(in the rows, 128 means zero)
Two labels a row:
[114 136  94 129 125 130 118 119 135 158 125 130 108 116 122 149 130 101
 126 126 128 150 140 128 136 115 135 124 121 129 135 130 132 135  96 128
 141 124 131]
q342/q351
[133 137 130 134 127 126 116 129  80 152 132 126 123 135 109 147 136 105
 151 117 111 139 127 170 134 106 100 129 123 135 118 176 140 105 144 143
 129 119 116]
Q205/q351
[125 131 112 134 136 129 133 137 128 137 131 127 117 125 114 139 149 116
 127 113 123 136 121 126 126 107 133 114 181 128 131 170 134 119 157 139
 143 121 124]
Q436/q351
[111 128 145 116 115 127 144 138 119 147 197 138 171  96 136 121 143 133
  89 123 152  94 138 143 122 109 128 115 129 134 184 155 126 118 221 133
 133 147 140]
Q205/q325
[114 138 125 119 125 133 148 128 107 120 115 143 116 122 107 137 116 149
 122 143 135  89 140 106 112 136 158 125 130 150 119 163 165 113 132 138
 104 113 137]
Q205/q325
[129 116 143 129 111 134 138 165 102 148 132 127  97 127 118 151 129 130
 145 124 134 141 119 132 147 135 114 143 114 142 134 158 143 103 142 141
 103 131 136]
Q205/q351
[134 128 141 137 139 126 119 130 117 144 129 131 112 128 105 122 113 130
 161 121 129 135 123 119 159 135  97 132 120 124 135 149 145 106 105 151
 102 127 118]
Q205/q351
[142 124 134 119 132 121 136 137 158 125 172 150 135 116 134 140 129 112
  74 156 144 108 163  95 124  94 152 109 148 158 148  81 132 151 129 137
 147 131 138]
q342/q325
[143 128 126 124 133 119 143 127 116 130 130 119 135 117 140 130 128 121
 122 125 150 128 129 129 139 146 125 131 103 136 100 172 142  93 137 150
  90 114 137]
Q205/Q565
[134 129 148 123 144 143 141 141 151 159 122 121 141 127 114 141 129 136
 141 133 131 124 183 119 157 132 113 146 113 129  81 148 136 105 108 140
 139 125 112]
Q205/q351
[119 130 124 136 138 129 136 134 152 169 167 131 145 119 137 172 139 105
  77 138 121 129 143 119  93  91 129 128 164 136 118 165 155 143 135 133
 116 118 168]
q342/Q565
[114 134 134 132 122 128 121 116  94 106 133 114 118 132 102 144 108 112
 164 110 122 148 137 111 132 152 133 150 114  98 190 219 137 114 159 139
  76 160 150]
Q205/Q565
[136 128 159 122 136 144 126 132  94 119 145 123 121 137 130 112 142 154
 133 121 127 102 131 132   4 146 118 131 127 117 134 132 159 105 149 115
 101 117 132]
Q205/q325
[ 98 127 156 123 127 138 135 133  76 123 122 139 106 133 111 124 123 130
 150 143 129 113 121 136 166 117 113 155 123 137 110 161 155 105 118 146
 123 115 129]
Q205/q351
[115 145 104 149 139 124 140 114 138 172 157 124 139 124 140 139 125  80
 140  70  78 135 135 123  71  77 102 116 122  86 234 217 134 118 196 143
 114 160 120]
Q205/q351
[141 137 134 124 136 138 132 122 113 147 127 121 108 126 126 121 132 115
 156 108 130 127 115 120 159 121  98 143 115 103 145 163 133 111 146 135
 115 122 119]
Q205/q351
[111 148 127 116 124 133 129 127 104 136 131 132  96 121 130 115 130 121
 135 123 131 125 117 124 157 129 119 129 102 126 150 148 130 106 127 129
 101 110 119]
Q205/q351
[125 132  86 143 125 149 153 129 127 152 112 142 143 129 101 146 127  99
 101 111 126 148 152 117  79  69 129 124 140 133 127 211 139 120 146 148
 181 143 142]
q342/q351
[134 124 168 120 150 143 175 128  94 162 172 133 138 124 120 126 132 130
 104 136 111  72 130 129 148 121 130 123 130 128 151 162 141 108 161 136
 137 119 129]
Q205/q325
[116 120 171 128 128 147 153 134  97 114 117 128 133 119 101 132 143 145
 160 112 125 100 118 152  97 140 119 127 123 112 132 200 132 123 140 102
 110 150 150]
Q205/q325
[121 135 138 127 129 134 134 129 120 149 102 140 127 128 114 150 141 119
 120 130 122 133 126 119 120 111 134 126 133 127 104 139 146 132  74 137
 150 130 185]
q342/q351
[130 121 131 130 123 131 148 133 112  81 129 135 141 118 126 136 143 157
 104 149 120  88 126 133 111 151 144  99 120 135 123 139 123 118 115 107
 102 113 141]
Q205/q325
[139 134 150 120 100 129 154 131 183 134 199 133 168 123 121 118 142 158
  93 123 147  71 116 125 125 119 123 121 142 134 149 129 120 121 196 127
 145 136 119]
Q205/q325
[131 124  94 132 122 125 129 120 153 143 112 120 160 122 115 141 149 121
  95 129 124 135 135 127 112  89 121 124 124 132  97 143 130 124 139 122
 167 121 131]
Q436/Q565
[132 120 144 133 132 127 138 133 149 155 119 129 123 136 115 122 123 116
 221 128 127 126 136 125 145 116 121 131 123 113 138 122 124 135 105 135
 149 127 117]
q342/q351
[ 78 118 167 129 139 129 170 125 108  96 119 162 134 105 132  96 116 181
  85  96 149  32 115 157  95 159 112 139 132  94 210 166 129 112  90  97
 127 102 130]
Q205/q325
[131 128 162 110 139 133 146 126 110 149 160 102 164 124 140 150 123 124
  77 120 121 122 115 133 148 122 108 128 120 132 137 162 123 105 157 106
 132 129 148]
Q436/Q565
[112 140 120 129 101 127  98 117 111  20 104 125  69 129 125 109 117 135
 170 195 125 146 135 125 181 168 156 118 117 169 150  53 114 136 117  89
  48 117 111]
Q205/q325

Both labels of each row:
[114 122 130 123 125 127 131 132 120 123 126 122 127 114 139 137 127 140
 119 128 121 153 144 121  90 132 131 132 128 139 112 108 155 136 124  97
 126 132 122]
q274/E
[135 122 132 127 115 129 117 132 138 137 118 118 126 119 118 149 119 133
 133 118 158 148 122 115 116 137 145 164 125 143 113 132 142 125 136 122
 126 115 121]
q721/U
[131 130 128 125 128 136 134 128 128 134 129 127 125 137 133 148 120 151
 133 120 162 151 108 109 121 126 138 144 123 149 127 132 128 121 134 110
 137 111 121]
q169/E
[125 125 135 137 120 130 107 137 155 137 126 121 127 119 121 145 131 154
 144 125 138 149 130 106 145 141 133 163 131 133  96 124  96 123 132 126
 123 131 140]
q169/E
[126 134 127 131 136 137 149 134 134 135 135 120 131 150 140 163 113 169
 127 117 144 160 112 116 119 121 142 129 115 156 122 117  89 118 118  98
 146 118 126]
q169/U
[132 129 135 113 124 138 130 125 139 140 126 131 121 136 141 159 119 147
 143 119 182 161 110  95 117 130 148 157 118 154 120 135  89 133 127 126
 134 128 120]
q169/E
[121 121 131 114 126 124 121 128 106 121 126 126 124 112 130 130 131 125
 117 134 129 130 160 140  98 137 131 119 132 120 133 120 177 143 124 119
 119 131 125]
q412/U
[109 128 132 135 122 134 135 132 164 128 130 116 121 116 142 163 123 190
 122 124 139 170 116 106 103 130 139 151 127 161 109 110 105 128 125  97
 128 124 130]
q274/K
[110 124 135 128 113 128 119 128 160 126 127 117 117  94 128 150 135 172
 119 132 148 143 138 121 104 151 136 153 145 137 130 120 147 138 131 135
 108 122 130]
q412/U
[153 135 123 120 138 144 169 131  47 125 127  97 133 158 131 145 101 124
 105 102 177 169  88 115  83 108 140 118 110 168 139 128 232 110 140  62
 169  73  95]
q721/U
[132 126 131 136 130 129 122 141 129 135 128 108 132 124 123 155 121 162
 130 121 126 155 144 136 124 137 135 137 120 136 111 107 136 121 122  93
 133 132 142]
q456/U
[117 126 137 138 119 130 113 139 186 150 129 112 123 115 130 189 129 210
 145 126 149 171 145 116 137 161 149 171 132 150  99 105  47 127 113 121
 114 136 150]
q721/U
[117 123 130 125 127 127 127 125 130 118 128 129 124 111 130 134 127 140
 120 130 130 127 132 127 104 127 128 127 131 127 132 121 164 136 132 122
 120 125 123]
q412/R
[131 131 127 126 134 134 143 128 128 138 132 128 132 154 141 156 113 139
 130 119 142 154 117 104 117 118 143 131 110 154 118 126  82 123 120 108
 145 131 125]
q169/K
[128 134 126 123 136 137 157 130  89 117 133 104 125 128 136 147 116 163
  96 119 152 155 122 132  78 127 135 112 127 151 145 114 218 129 129  82
 140  95 113]
q412/U
[119 125 128 124 136 130 139 136 110 132 134 117 132 133 144 150 119 151
 120 124 116 166 150 123  97 130 137 123 114 153 104  98 129 129 114  82
 141 137 135]
q274/U
[110 127 130 131 133 128 138 129 137 124 130 122 125 119 136 145 124 161
 113 129 121 139 136 133  95 126 132 126 127 139 129 112 144 131 123 114
 126 125 131]
q412/K
[122 128 130 136 126 124 134 165 121 120 122 104 131 112 129 137 124 133
 106 123 115 143 138 142  95 134 132 132 134 139 121 110 185 123 129 104
 131 109 123]
q412/K
[126 124 120 122 154 122 135 136  77 125 136 142 140 156 140 112 122 118
 116 138  62 102 186 179 131 120 114  58 112  92 135 106 138 129 103  99
 142 157 154]
q412/E
[128 124 131 130 123 128 121 133 139 136 126 117 128 126 129 145 128 146
 135 132 143 153 136 119 128 141 136 149 128 138 113 120 108 122 126 120
 127 127 134]
q169/E
[117 131 128 129 130 133 151 128 118 118 131 108 122 120 134 150 119 164
  99 127 141 152 124 131  82 128 135 124 131 150 141 112 189 129 128  95
 134 105 117]
q412/K
[129 124 136 134 108 127  98 136 188 149 119 107 125 107 110 177 127 167
 145 126 166 154 135 122 137 160 156 190 133 143 108 128  78 130 129 153
 110 123 138]
q169/U
[127 125 131 128 124 131 133 131 133 132 126 121 129 129 139 150 121 143
 127 120 134 161 124 111 105 125 143 146 117 150 109 114 109 125 124 103
 133 130 126]
q274/E
[106 131 134 131 121 133 146 124 165 123 131 110 116 105 141 165 129 189
 105 125 151 166 118 114  82 140 140 149 140 164 134 112 136 135 126 115
 120 113 120]
q412/U
[103 136 131 131 116 131 155 116 175 117 125 121 117 114 143 161 124 157
 101 120 151 158  93 108  75 122 147 154 130 175 134 125 109 134 128 131
 127 115 102]
q412/K

Two labels a row:
[ 81 118 123 116 131 134 121 122 148 108 137 135 133 114 153 125 124 119
 125 116 115 126 123 137 127 122 116 119 118 133  98 145 125 119 138 127
 150 131 112]
C/Q256
[ 92 121 115 109 130 130 117 132 138 109 142 128 124 127 149 121 132 114
 125 107 123 133 125 140 124 121 131 124 124 122  98 150 133 114 156 124
 132 125 109]
C/q596
[101 128 103 114 143 129 116 133 134 107 138 119 122 126 153 123 135 115
 132 113 130 154 126 144 131 127 129 120 127 113 107 157 130 119 159 128
 145 139 103]
N/q640
[131 126 100 135 134 134 126 129 130 108 138 125 105 144 150 118 124 132
 138  83 154 161 128 139 125 133 137 132 135 103 126 138 131 142 155 124
 139 142 121]
A/q640
[ 81 125 126 121 140 142 113 113 149 100 136 126 134 123 168 130 117 109
 123  95 119 155 122 143 122 121 129 114 126 113  84 148 118 117 144 126
 162 140 105]
C/Q256
[101 129 120 112 149 138 116 106 149 113 133 121 137 130 157 122 132 110
 131 104 124 153 128 144 114 119 139 115 127 118  80 155 129 122 153 124
 145 130 110]
C/q640
[131 125 106 128 141 127 117 110 127 115 134 123 110 138 147 121 138 128
 132  95 144 158 135 139 129 114 136 121 134 107 109 151 135 135 164 126
 139 151 116]
A/q640
[ 71 131 100 110 149 133 105 147 142  96 137 125 136 110 170 128 111 123
 141 108 136 182 124 151 135 145 114 111 126  92  98 154 109 119 144 130
 186 160  92]
C/Q256
[107 126 102 116 142 127 116 118 136 103 141 123 113 135 150 120 140 111
 128 105 128 150 129 148 133 105 136 122 129 113  99 156 133 127 172 124
 133 139 111]
N/q640
[101 120 130 123 121 137 115  95 148 110 140 129 118 150 144 123 147 108
 104  87 101 113 133 132 106  91 154 130 130 123  71 146 145 127 170 121
 103 116 105]
N/q640
[ 92 119 120 124 141 127 112 123 134 109 139 130 132 121 159 126 123 117
 116 101 121 143 126 134 126 120 127 115 129 120  82 152 131 122 145 120
 155 145 107]
N/Q256
[144 117 109 136 132 118 131 111 131 118 130 129 107 137 149 117 134 117
 124  90 140 147 135  97 132 101 134 124 136 122 113 148 133 136 157 119
 146 136 133]
A/q596
[128 114 118 137 132 131 119 112 132 113 131 129 116 137 154 128 125 124
 120  85 136 145 131 128 121 118 134 124 132 111  98 142 129 135 143 122
 143 145 122]
A/q640
[127 128 108 129 133 134 120 117 140 108 137 124 104 140 148 123 121 122
 127  93 131 157 131 140 123 110 139 133 136 101 118 137 119 135 161 124
 140 139 118]
A/q640
[116 135  89 124 141 134 120 133 136 101 143 121 104 140 153 119 128 128
 141  94 139 168 132 150 130 127 132 130 140  93 127 141 118 135 164 134
 152 145 110]
A/q640
[ 85 120 123 116 133 138 117 125 145 110 139 127 132 124 156 122 123 111
 121 103 118 133 123 138 120 115 129 122 128 124  88 146 128 121 144 125
 147 131 105]
C/Q256
[120 119  92 133 132 132 126 144 138 103 141 132 112 139 160 113 111 128
 138  77 150 161 126 142 133 135 126 131 128 106 130 140 122 144 157 121
 156 141 118]
A/q596
[104 116 109 135 129 145 118 135 135 105 134 136 122 131 164 124 106 122
 129  81 149 158 126 134 131 143 115 119 118 115 109 139 127 134 133 127
 168 150 114]
A/Q256
[134 128 103 130 139 133 127 112 135 118 133 120 113 143 150 120 128 122
 140  96 155 158 134 142 124 124 139 128 133 113 118 146 132 144 160 124
 133 131 124]
A/q640
[102 125 108 133 135 150 115  97 168  99 138 123 112 139 171 125 117 108
 124  66 124 171 134 154 115  99 147 125 137 102  89 141 112 134 168 125
 156 125 111]
A/q596
[ 81 118 124 123 128 144 113 134 140 105 139 131 133 124 157 123 124 114
 119  96 112 130 124 134 114 131 125 120 125 121  86 146 136 123 143 126
 144 133 104]
C/Q256

Two labels a row:
[164 127 121 141 111 146 105 126 121 141 100 115 146 132 112 120 125 146
 151 123 102  93 143 154 114 144 134 140 117 134 133 111  57 134 131 122
 129 136 120]
(12)/q447
[158 147  99 124 103 134 107  87 124 103 101 123 121 135 123 129 109 123
 141 134  92 114 146 154 135 139 124 130 115 140 133 145  65 120 101 117
 130 141 137]
(12)/q293
[143 127 154 113 125 138 143 133 120 124 103 121 125 144 125 133 134 126
 132 108 105  74 135 119 127 141 124 129 106 128 128 132  78 130 126 130
 105 136 119]
(12)/q293
[137  87 135 131 113 100 115 140 140 124 127  96 130 123 119 116 112 126
 129 108 103 152 103 154 129 118 121 123 125 106 135 120 121 131 128 124
  97 134 138]
(19)/q447
[147 130 112 139 116 126 111 101 134 119 117 120 134 120 127 139 144 145
 129 130  99  78 141 131 116 138 141 135 114 135 131 126  57 114 109 124
 148 137  99]
(12)/q101
[154 141 135 132 124 170 122 118 125 113  81 113 120 139 131 133 113 125
 132  99  75  97 155 114 121 128 126 126 118 129 127 133  77 125 132 134
 108 123 103]
(12)/q101
[162 117 134 123 123 143 134 123 130 123 104 122 125 122 128 140 131 130
 132 131 108 109 135 115 124 139 141 128 142 135 116 121  65 125 125 120
 150 142 123]
(12)/q101
[178 150 119 113 116 169  97 122 122 109  91 113 133 143 145 139 117 140
 129 135 127 137 153 112 114 152 123 115 119 120 123 143  26 127 126 125
  95 125 118]
(12)/q101
[149 132  95 131 111  50 122 134 124 148  92 125 140 140 115 142 129 123
 125 135 117  88 163 110 111 152 139 123 121 128 116 108  77 120 147 140
  95 133  95]
(12)/q880
[162 127 138 127 107 148  92 111 132 118  88 115 138 136 127 141 111 125
 132 126 112 105 136 133 125 121 133 142 106 130 137 146  28 138 124 124
 119 130 121]
(12)/q447
